Each row has a class, written after it.
[-11   5  20  53 -13  13 -35 -53   9   9 -16  10  -6 -27  59 -16  46  44
 -27  13  -1 -32  16 -27 -39 -29  40   9 -22  31 -13   5  -3  17 -28  -9
  10  80 -17  -9  11  21  29] | S
[ -1  -8  10 -57 -35   4 -21  20  49  29  37  14  38  22   5 -17  15  30
   6 -35  -5 -70 -32   5  65  13 -10  40 -41 -30 -19  40  -5  31  14  30
  39  20  16 -20  11  17 -12] | N
[ 13  39 -14  13  14  19  15   0  50 -24  25 -41 -15  -1  28 -20  31 -34
 -41  53  21  26   6 -61  48  24 -33  39 -12 -45 -42  33  -7 -43  67 -24
 -22 -16 -39  33 -22 -12 -21] | H
[  5   9 -11   9   3  -8 -11  24 -39 -19   8 -68   5  18  60 -64  32   5
 -49  82 -14  28 -13 -54 -10  18  50  48  -2 -31  20 -25  29 -29  38 -18
  17  24  15  33 111 -42  24] | L
[ 25  17 -22   0  15   3  15   8  34 -17  24 -61  -4 -19  36 -11  13 -36
 -44  49  11  36  11 -70  68  19 -13  17  -6 -26 -33  26   3 -52  62 -12
 -24  -9 -38  44 -24   7 -45] | X
[ 13  -9 -15 -62 -43   5 -35  48  40  43  40  -7  47  -4   8 -11  26  23
   2 -15   3 -45 -39  11  68 -12 -15  22 -26 -17 -12  16   7  64  61  14
  73   9   1  10  -8  42 -34] | X
[ -1  -4  -2 -11 -23  -9  10  36 -17 -10   6 -63  10  12  41 -44  13  10
 -56  47   6  26  -8 -49 -11 -12  37  28 -12 -44  16 -22  -6 -12  45 -29
   8  12  -8  48  94 -58  40] | N
[-27  19  11  53  -8   7  -5 -52  13   8 -38  -7  -7 -13  56  -3  24  58
 -21  -6 -10 -27  14 -46 -58 -13  45  -4 -27  28  -7  14  -8  54 -18 -10
   8  80 -13 -15  21   7  24] | N
[ 23  43 -28  18  12   2  35   3  34 -18  25 -31 -16 -11  33  -8  21 -27
 -40  33   6  30   7 -61  64  38 -29  29 -13 -44 -35  39 -25 -63  37  -8
  -8  12 -29  28 -10  -1 -15] | A
[  9  36 -16  22  26  17  14  -7  45 -31  33 -37  -7   6  36 -18  34 -34
 -34  36  25  37   9 -55  50  33 -35  41  -9 -45 -49  35 -18 -45  54 -28
 -21  -1 -34  37 -25 -12  -7] | H
[ 18   5 -26 -15 -35   2  46  25 -12 -24 -28   7 -46   9  99 -19  19 -49
  46 -30   4 -32 -16 -45  14 -26   4 -10 -24  19 -21 -40  65 -13   2  14
   3 -22 -12 -14   0  37  37] | X
[  0   2 -15 -26  27 -13 -11  47  -7  12  23 -68   1  18  45 -56  30 -10
 -55  92  10  28 -11 -48  -6 -17  61  45  -3 -26  30 -34  -6 -24  65 -34
  15  15  -7  39  86 -37  32] | G
[  4   1   1 -37 -54  23 -18  17  56  23  17  24  18   1  10  -9  20  13
  10 -26 -34 -45 -34  13  35 -27  -8  32 -13 -37 -13  52  10  14  12  34
  61  18  27 -13  25   7 -25] | N
[  4   7  20 -35 -20   9 -40  26  74  59  17  17  31  -6 -13  -6  13  -8
  32  21  18 -76 -42  52  55 -29  18  -9 -42 -15   9  19  38  13  52   4
  26  -5  15 -15  -5  39 -19] | G
[ 18  29 -18   9  52  -5   7   9  60  -4  23 -66 -18 -10  33 -27  29 -49
 -37  65  16  31  -2 -44  77   3  -7  28 -14 -40 -26  21  -8 -43  59 -14
 -18  -1 -48  34 -24   8 -17] | G
[  3 -18 -17 -19   5  -8 -16  23 -16  13  14 -59   3  -7  59 -44  14   6
 -65  82  10  25   2 -49 -28  -7  43   6  -6 -38   7 -26  12 -24  60 -31
  -9   0 -10  65  81 -39   1] | X
[  6  -9  -8  23 -18 -24  31  -6  28  -3 -23  -7 -42   2  69 -17  55 -25
  57 -33  13 -41 -25 -65  14  -4   2   6 -15   1 -25 -24  36  49  10   7
  35 -12   4 -42  -2   9  40] | U
[  0   6  -7  -8 -22  -7  13  38  -3   4   8 -67   3  10  33 -41  17   5
 -69  67   5  11  -7 -56 -31   8  46  30 -17 -36  21 -17 -11   9  65 -16
  11  12 -15  43 102 -58  23] | N
[ 31  40 -27  12   0   2  27   2  48 -19  25 -32 -18 -13  41 -11  20 -37
 -33  55   5  40   7 -62  64  34 -24  31  -8 -40 -34  46 -12 -56  35 -12
  -9  13 -36  38  -8  -1 -15] | A
[  6 -13 -13   4 -18   6  -8  16 -27   4  24 -31  -2  -3  42 -36  -3   6
 -54  67  -2  11  -8 -35 -33  -1  35  16   0 -56  -1 -10  20 -60  45 -23
  -9   7   5  58 114 -40  48] | A
[ -7 -12 -11 -17  30  -9  -8  32  -9  10  24 -62  -2   0  56 -56  23  -5
 -63  86   2  26 -11 -32 -32 -24  50  30  -4 -42  10 -30   4 -11  58 -25
   8  21 -16  44  79 -31  50] | G
[ 19 -16  10 -57 -36  13 -73  17  61  29  71  17  54 -14  16 -23  25  28
 -14  16  20 -37 -14  49  81 -30   2  11 -34 -28 -11  28  13  14  10  -2
  47  25   1  22  -2  41  12] | S
[-24  23  12  56   7   8  -9 -51   3   6 -32  -4  -5 -16  57  -2  36  60
 -16 -10 -17 -35   5 -38 -43 -18  46  -2 -19  13 -11  16  -4  36 -23  -2
  14  86 -11 -18  21   8  22] | N
[ 27  -2 -11 -12 -16  -7 -16  18 -10 -13 -22  -5 -25  11  95 -27  48 -13
  37 -28  12 -31 -45 -19  -6  -4 -20  -5  -1  -5 -23 -29  58  34 -13  30
  28  11   1 -41  39   1  79] | U
[-14  18   5  47 -10   9 -19 -44  14  24 -22  10 -22 -30  62  -3  31  57
 -25  26 -16 -38  10 -53 -49 -11  43 -13 -27  18 -10  13  12  25 -24 -10
  12  77 -23   2  22  34  34] | A
[  6  12  14 -44 -60   7 -34  11  53  61  29  14  34  -9   7 -32  15  33
   3 -10 -25 -78 -21  15  38  28 -20  41 -43  -9 -17  47  33  37  15  36
  45   9  10 -19  14  51 -46] | L
[-21  13  14  53   4  23 -17 -62  12   9 -30   9  -9  -5  61 -14  38  57
 -18   2  -8 -46  12 -34 -52 -17  34   2 -20   5 -33   4  -3  37  -6 -28
   2  51 -21  -2   5  -4  34] | H
[  3 -10 -14 -23  36 -10 -15  28 -20   3  19 -61  -1  -1  48 -56  23  -9
 -51  95   9  23   0 -24 -18 -25  69  14  -4 -41  21 -32  13 -31  55 -31
   4  13 -20  63  74 -22  30] | G
[-10 -26   9 -51  -2   0 -53  25  37  33  25  -1  20  -7  12 -26  37  10
   7  -2 -16 -48 -28  18  34 -29  12  10 -33 -32  -7  25  23  27   6  20
  45  35   5   8  -4  52 -11] | G
[  5  12 -19  12 -36  -6  37  15  26 -13 -37 -12 -37  19  88   6  35 -28
  54 -59   8 -38 -35 -14   7 -31  -6   5 -18 -21 -21 -23  38  64 -15  -2
  46   1 -20 -24  24  11  59] | N
[ 14  24 -31  18  27   2  26   0  46 -13  18 -59 -12 -12  40  -7  21 -40
 -43  44  19  42  15 -65  60  27 -30  16 -14 -31 -37  35 -12 -44  64 -14
 -25 -14 -38  47 -27   6 -41] | X
[ 10   3 -31 -18 -24  15  30  30  -1  -5 -24   3 -37 -12  79   0  16 -33
  38 -33  -5 -15 -21 -46 -11 -18   6 -11 -25  -3 -19 -30  56  19 -22   7
  33  -4   5   3  22  43  37] | X
[-15   7  18  61  -8  22 -35 -60  -8   8 -17  29  -9 -34  55 -14  48  50
 -25   3  -3 -31  12 -18 -48 -25  47   9 -19  32 -16  -4   1 -12 -29  -6
   0  81  -7  -6  11  15  32] | S
[ -7 -20  12 -30 -59  -5  -8  19  34  22  14  30  52  -1 -15 -22  13  13
  37 -56 -35 -35 -50  50  74 -31 -27  37 -23 -49 -31  27  -1  47  15  32
  53  20  24   3  -2  -8 -13] | N
[  4 -10  -3  12  12   3   7  -3 -28 -10  26 -29  16   5  66 -60  16   3
 -58  74   5  22  14 -49 -37  12  30  37   5 -34   9 -24  -4 -64  56 -21
  -1  18  20  22 108 -58  35] | U
[ 20  47 -20  17  23   4  27  -3  39 -34  23 -58 -19  -2  38 -31  34 -36
 -42  40  -2  41   4 -68  59  68 -22  40 -15 -37 -35  48  -7 -54  32  -1
  -6  12 -11  12 -15   0 -28] | L
[  8   7   0 -35 -53   5 -41  38  24  45  46  39  39 -28  10 -13  27  41
  11   2 -31 -36 -43  31  42 -20  -3  25 -23 -35 -11  38  38   4  13  29
  49  31   4  36  35  33  30] | A
[-12 -18  11 -22 -30  27 -46   0  16  11  46  26  59  15 -19 -14  16  25
  28 -46  22 -53 -14  25  46  31 -19  18 -33 -23 -37  46   1  27  25  -1
  33  15  34  19  -2  41   5] | H
[-29   9  12  59  31  11 -19 -48  12  11 -25  15 -12 -12  65 -10  36  35
 -10   4 -18 -32   2 -21 -42 -34  55  -3 -20  18  -5  -4  -3  15 -11  -3
   1  74 -12 -17  10  23  39] | G
[ 28   4 -11   7 -30  -2  19  33   5 -22 -28 -11 -47   0  80  -6  27 -28
  42 -11   0 -29 -50 -27   9 -26   6 -15 -34 -22 -22 -26  45  28 -29  21
  35  13 -21   1  16  19  66] | A
[-19  24  10  58   3  15 -16 -58   2   0 -26  -3 -14  -5  72 -26  43  56
 -22  12 -23 -25   8 -55 -41  16  28   9 -21  29  -9  16   3  30 -33  -9
  19  80   4 -37  18  26  21] | L
[ -2 -12  -6 -19  37  -9 -37  36  -9  10  25 -62   2   8  40 -56  20 -14
 -60  88   8  30 -16 -25  -5 -28  54  19   3 -48  20 -38   4 -30  54 -35
  -2  21 -13  49  83 -36  36] | G
[  6  -1  10 -53 -46   5   6  13  41  23  22  10  41   8   4 -12   2  20
   5 -37 -16 -49 -14  10  49  -2 -13  31 -25 -44 -20  43 -12  39   4   6
  52  26   0  -8  11  19  -6] | N
[ 16  43 -23  19  16  -3  35  -4  47 -30  17 -67 -13   3  34 -14  26 -41
 -32  33  19  34  13 -68  48  39 -19  43 -10 -28 -31  51 -27 -15  49  -6
  -3  25 -41  18 -15   0 -40] | N
[ 22  38 -26  17  23  -2  32  -3  33 -17  31 -38 -20 -17  39 -12  20 -25
 -38  60  18  32   8 -69  53  35 -27  24  -9 -40 -33  41 -16 -57  41  -9
 -17   6 -34  22  -8   6 -16] | A
[ 17  20 -23   1  34  17  14 -12  34 -42  30 -52 -12  -2  25 -20  26 -32
 -28  47  26  49  14 -57  55  30 -31  33  -7 -56 -53  31 -12 -34  45 -38
 -17  -7 -44  55 -43  -5 -18] | H
[ 12 -13   3  -5   6  -9 -25  22 -29  -1  34 -57  19   3  29 -44  24  -3
 -41  84   9  32 -14 -45 -15   7  41  27  16 -26  22 -26  10 -52  48 -33
   1  17  15  32  95 -56  49] | U
[ -7   8  -7  -6  22 -19  15  38 -19  -7  14 -85  20  22  41 -34  11   9
 -61  65  21  23  -4 -36 -15   4  45  25 -12 -26  22 -21  -7   2  50 -27
  18  17  -5  37  88 -49  42] | N
[  8  22 -19  16  26  12  13 -13  41 -30  21 -43 -17   1  23 -23  31 -36
 -32  37  14  37   6 -45  57  16 -34  32  -6 -60 -56  27 -10 -48  54 -30
 -27 -17 -36  47 -34 -23 -18] | H
[-19  11  17  60  22   1 -33 -52   9   9 -17   6   3  -8  60 -13  45  48
 -14   7 -14 -24   9 -43 -35 -11  32   3  -8  29  -1   2   0   9 -15  -4
  11  82   8 -32  20   2  33] | U
[ 29 -19   5  12 -23  14  -9  21 -28 -28   9   6 -31 -39  64 -13  44 -32
  39  -9  37 -11 -52  15  -3 -31   4 -24  -5 -20 -30 -43  57 -11 -34   7
  20   3 -16  10  10  26  95] | S
[ 26  31 -14  22  19  11  12 -13  40 -22  28 -30  -3 -19  24 -24  29 -37
 -44  44  34  31  17 -35  74  20 -18  32 -14 -24 -37  27 -16 -49  42 -12
 -10   9 -30  28 -25   3 -13] | S
[ 13  30  -5  22 -35   5  24  10  20  20   0   3 -20   5  70 -15  40 -36
  48 -16  25 -60 -23 -30 -14   2   7  23 -30  12  -5 -17  39  -5  17  -9
  34  18  16 -48  48  28  60] | U
[ 19  51 -19   6  28   2  16  -2  31 -33  28 -65 -12  -6  29 -35  31 -35
 -47  67  10  47  11 -72  53  68 -28  36 -13 -27 -23  43  -4 -36  36 -16
  -6  27 -21   3 -18  18 -42] | L
[ 13 -16  -6  -2 -52  13  27  -5 -38 -30 -26   8 -33 -14  69 -16  41 -12
  63 -37 -20 -26 -50 -27 -22  26 -18  26  -7 -32 -40 -14  61   7 -44  10
  33  14  19 -37  22  25  30] | L
[ 22  44 -18   6  19   3   4  -7  33 -37  15 -65 -15   3  35 -33  34 -30
 -38  45   5  53  10 -69  70  55 -36  36  -4 -26 -27  48  -5 -43  24 -21
  -5  18 -19  10 -25  10 -40] | L
[ 10  -3 -23  -9 -19  -5 -10  38 -42  -1  26 -57  -3  -1  40 -35  18  -1
 -58  64  -3  33  -8 -44 -12  -5  34  29  17 -33  10 -26  -1 -47  36 -39
  25  27 -10  60  90 -30  38] | A
[ 23  36 -34   7  14  -4  27   1  31 -23  19 -39 -21 -18  30 -13  25 -29
 -30  54  11  42  14 -74  59  37 -29  28 -10 -39 -31  44 -15 -41  37  -9
  -6  13 -35  35 -15  13 -42] | A
[  4 -32   7 -84 -16  35 -35   6  33  37  61  58  33 -20 -37 -25 -28   9
  40  33  -8 -61 -17  19  32 -22  19  13 -31 -27   0  26  36  23  25  16
  25   4   2  -1   1  91 -21] | G
[ -7 -18  -4  -9   9  -5 -17  41  -9  10  18 -48   1   9  52 -62  34 -15
 -58  82  -2  14 -18 -25 -19 -27  52  29  -1 -37  23 -30   6 -38  68 -14
  14   8   2  47  96 -42  41] | G
[  7   2  24 -44 -47  22  -5  31  28   3  31  16  38  -4 -20  10  11   3
  28  -7  14 -43 -41  28  28  -8  -3  -9 -11 -27   6  49  20   8  21  -1
  56  24  30 -29   0  35   4] | N
[ 23  13 -24  20 -49  11  41   0   0  -2 -42  18 -66 -20  85  -2  47 -25
  65 -45   6 -33 -45 -26  -3 -20  -7   3 -22 -26 -44 -23  38 -18 -34 -14
  36   4  -4   0   8  16  59] | A
[-12   9  13  64 -17  17 -23 -63   1   6 -23  22  -6 -28  51 -16  47  41
 -27   5  -5 -37  20 -22 -40 -21  44   5 -22  30 -16   4 -12  11 -21  -4
   8  80  -7 -14  11  12  23] | S
[-25  11  10  45  -3  27 -29 -58  17  13 -21  12 -13 -13  45 -12  39  55
 -31  11 -12 -41  13 -41 -58  -6  40  -5 -22   9 -28   2  -3  39  -4 -28
  -2  61 -19   1   0   2  25] | H
[-12   5  23  60   2   7 -40 -57  17  15 -18   5   1 -13  57 -20  44  57
 -18  25 -10 -24  11 -59 -41 -12  42   5 -11  35   5   4  -1  21  -5 -12
   8  80  -6 -19  26   3  33] | U
[ -3  16 -13  20 -18  18  60  16   0 -31 -21   5 -42  25  68  -6  52 -35
  43 -47  11 -43 -38 -47   6  -4  -1  11 -30 -17 -42 -37  25  26  -6 -20
  34  -5   2 -31  -7   5 100] | H
[ -5 -20  -9 -26  28  -5 -16  37  -2   7  28 -52   4   7  43 -57  11 -12
 -54  93   7  36  -3 -46 -12 -19  51  40  -4 -41  25 -37   7 -12  59 -33
   8  11 -22  64  82 -20  27] | G
[  2 -22 -10 -21  -8  12 -23  30 -15  -7  32 -65   2  12  39 -45  23  -3
 -63  84  12  10  -8 -45 -32   9  34  28 -11 -48  -3 -38   9   5  54 -38
   6   3 -26  63  73 -40  29] | H
[ 10  31 -23   5  68   3  22   4  38 -25  31 -50 -13  -8  31 -22  23 -48
 -26  59  12  50   9 -54  62  13  -2  40  -6 -34 -24  32 -11 -60  50 -10
 -12  13 -29  29 -27  19 -20] | G
[  2  -7 -11   0 -34   1  53  20 -17 -30 -36  25 -29   9  76 -12  33 -26
  73 -40 -12 -19 -54 -20   8 -24 -14  13 -17 -33 -23 -34  38  44 -48  15
  39   8  10 -34  36   0  76] | N
[ 16  17 -25  10  32  11  34  -8  41 -28  20 -47 -11  -8  31   2   8 -41
 -26  39  25  46  13 -69  60  28 -26  26 -11 -32 -37  35 -11 -56  63 -26
 -23 -11 -30  40 -43  10 -48] | X
[ 15  -3   4 -24 -41   0 -37  15  47  15  53   8  46 -18  30 -29  30  12
  21 -18   0  -6 -16  25  29 -12 -16  13 -24  -3  -8  43 -16   1  19  35
  55  31  45  -4   5  10 -12] | U
[ 10   3   1  -5  -1   1 -21  31 -17   7  25 -48   4   1  37 -49  41 -11
 -77  83  25  13  -1 -11 -27  -6  42  28  -8 -30  17 -18  -7 -45  41 -26
  15  22  -9  48  87 -40  42] | S
[  8   4 -14 -18 -25   2 -19  29  -4   6  26 -61  -7   9  51 -63  32  -1
 -82  86 -14  11  -8 -52 -16  35  31  29 -12 -36  15 -19  18  -9  47 -21
  14  12  -9  33  95 -27  21] | L
[  6   8 -32   1  28  11  39  10 -13 -38 -13  10 -44  17 101 -31  24 -54
  71 -14  29  -2 -26 -36  -7 -17  18  33 -17   6 -19 -41  38   2  -1   6
  31  16   7 -20  14  42  56] | G
